Below is a small trained network, with its code and all its weights. Each question gives an input and a class and asks what happens when units are switched off, that is, made to give their printed mean instead of their output.

import numpy as np


def w(rows, s, z=0):
    codes = np.array(rows[::2]) - 128.0
    scale = np.full(codes.shape[1], s)
    scale[-1] = z or s
    return codes * scale


def f(y):
    return y / 2 * (1 + np.tanh(0.7978845608 * (y + 0.044715 * y**3)))


def log_softmax(a):
    a = a - a.max(-1, keepdims=True)
    return a - np.log(np.exp(a).sum(-1, keepdims=True))


def net(x, mask):
    res = np.array(x, float).reshape(1, 6) / 4 @ E
    y = f(res @ A[0][:, :-1].T + A[0][:, -1])
    res = res + np.where(mask, y, B[0][:, -1]) @ B[0][:, :-1]
    return log_softmax(res[-1] @ U[:, :-1].T + U[:, -1])


A, B = {}, {}
E = w([
[47,254,111,110,158,143],'x0',
[96,88,30,61,97,170],'x1',
[137,99,137,41,232,77],'x2',
[129,128,136,122,127,136],'x3',
[143,139,123,122,123,128],'x4',
[97,132,183,70,40,23],'x5',
],0.011)
A[0] = w([
[218,41,143,156,95,109,125],'N0',
[133,116,169,84,196,109,154],'N1',
[72,201,94,129,191,145,131],'N2',
[134,153,119,181,58,175,192],'N3',
[198,110,89,167,213,181,39],'N4',
[93,133,147,199,1,189,181],'N5',
[80,85,56,72,83,135,94],'N6',
[36,215,130,118,142,123,182],'N7',
[124,149,176,58,18,11,46],'N8',
[97,91,75,93,105,150,33],'N9',
[180,38,146,133,89,87,126],'N10',
[126,109,103,64,192,44,117],'N11',
[172,154,183,182,157,106,9],'N12',
[130,110,164,16,178,111,127],'N13',
[91,88,159,102,82,81,103],'N14',
[167,170,206,192,155,82,52],'N15',
[168,117,120,83,230,134,151],'N16',
[202,10,119,165,146,157,141],'N17',
[143,132,110,203,148,199,48],'N18',
[85,112,35,66,90,148,43],'N19',
[134,166,204,192,150,90,125],'N20',
],0.0093,0.0013)
B[0] = w([
[176,220,181,86,128,118,215],'N0',
[133,109,101,154,115,83,200],'N1',
[129,224,203,71,62,134,209],'N2',
[160,102,132,172,114,4,183],'N3',
[2,88,158,186,72,190,218],'N4',
[185,83,87,173,110,6,214],'N5',
[177,115,51,96,206,166,200],'N6',
[170,217,254,63,122,120,218],'N7',
[20,84,118,207,68,250,254],'N8',
[199,126,55,94,185,169,173],'N9',
[167,199,198,63,93,149,208],'N10',
[119,102,145,144,106,56,225],'N11',
[166,90,47,113,169,175,185],'N12',
[133,106,95,187,110,57,225],'N13',
[93,141,133,159,122,181,184],'N14',
[192,72,42,94,208,184,211],'N15',
[102,76,110,200,61,28,220],'N16',
[160,230,210,73,93,156,230],'N17',
[73,63,146,181,70,149,191],'N18',
[170,126,71,93,177,147,206],'N19',
[170,105,48,75,228,164,204],'N20',
],0.0079,0.011)
U = w([
[154,226,196,84,88,142,253],'0',
[135,84,98,186,85,5,23],'1',
[40,98,125,184,71,232,144],'2',
[177,109,46,98,226,190,71],'3',
],0.011,0.00036)

Each question gives the input, the list of numbers given to net, and the class t.
The units are the neurons (one row each of A and B). Each row of codes is followed by its name. A weight is (code - 128) times the scale printed after its matrix; where a second scale follows, it is the last column's (A, B and U).
mask holds one flag per neuron, in row order. A switched-off neuron (its flag False) gives its mean, the last column of its row in B, instead of its output. The means were averaged over made-up inputs and are rounded, as every weight is.
A unit's drop is (log p(t) with every unit on - log p(t) with that unit switched off) / (log p(t) with every unit on - log p(t) with every unit switched off).
The circuit of an input: a set's keep is (log p(t) with only the set's units on - log p(t) with every unit switched off) / (log p(t) with every unit on - log p(t) with every unit switched off). Starting from the 12 units with the biggest drops (on a tie, the unit counted first), units are removed one at a time, each time the one whose removal leaves the highest keep (on an exact tie, the one counted first), for as long as the keep stays at least 0.8.
circuit, biggest first: the units of the circuit, biggest drop first
most important unit: the unit with the biggest drop
k most important neurons: the k neurons with the biggest drops, biggest first
drop of u: that unit's drop, to one decimal
input [-2,2,-4,2,-5,6], class 2: most important neuron -> (N8)
input [-7,1,-7,0,8,-4], class 0: 4 most important neurons -> (N17, N0, N10, N16)
input [-7,3,8,-4,-3,-4], class 1: 2 most important neurons -> (N16, N13)
input [-4,-8,-6,-8,5,4], class 3: circuit, biggest first -> (N15, N20)
input [-8,1,-7,2,-7,-8], class 0: 2 most important neurons -> (N17, N0)
input [-7,8,-2,5,8,7], class 3: 3 most important neurons -> (N6, N9, N19)
input [1,6,5,-7,-5,4], class 3: 3 most important neurons -> (N6, N19, N9)
input [3,-6,-4,3,0,4], class 3: circuit, biggest first -> (N20, N15)
input [-4,-3,-4,-3,-3,1], class 0: 4 most important neurons -> (N16, N0, N10, N13)
input [-5,5,0,1,6,-6], class 2: 4 most important neurons -> (N4, N7, N18, N2)
input [5,-8,-7,0,7,-4], class 3: 2 most important neurons -> (N20, N15)
input [6,8,-3,-1,8,6], class 3: 2 most important neurons -> (N6, N19)
input [-8,-6,2,8,0,7], class 0: 2 most important neurons -> (N0, N10)
input [8,-2,6,-7,-3,-5], class 0: most important unit -> N2
input [-8,3,8,8,-7,1], class 0: drop of N0 -> 0.6
input [0,-1,6,-2,3,-2], class 1: drop of N16 -> 0.0
input [1,-8,-6,-1,1,4], class 3: drop of N15 -> 0.3
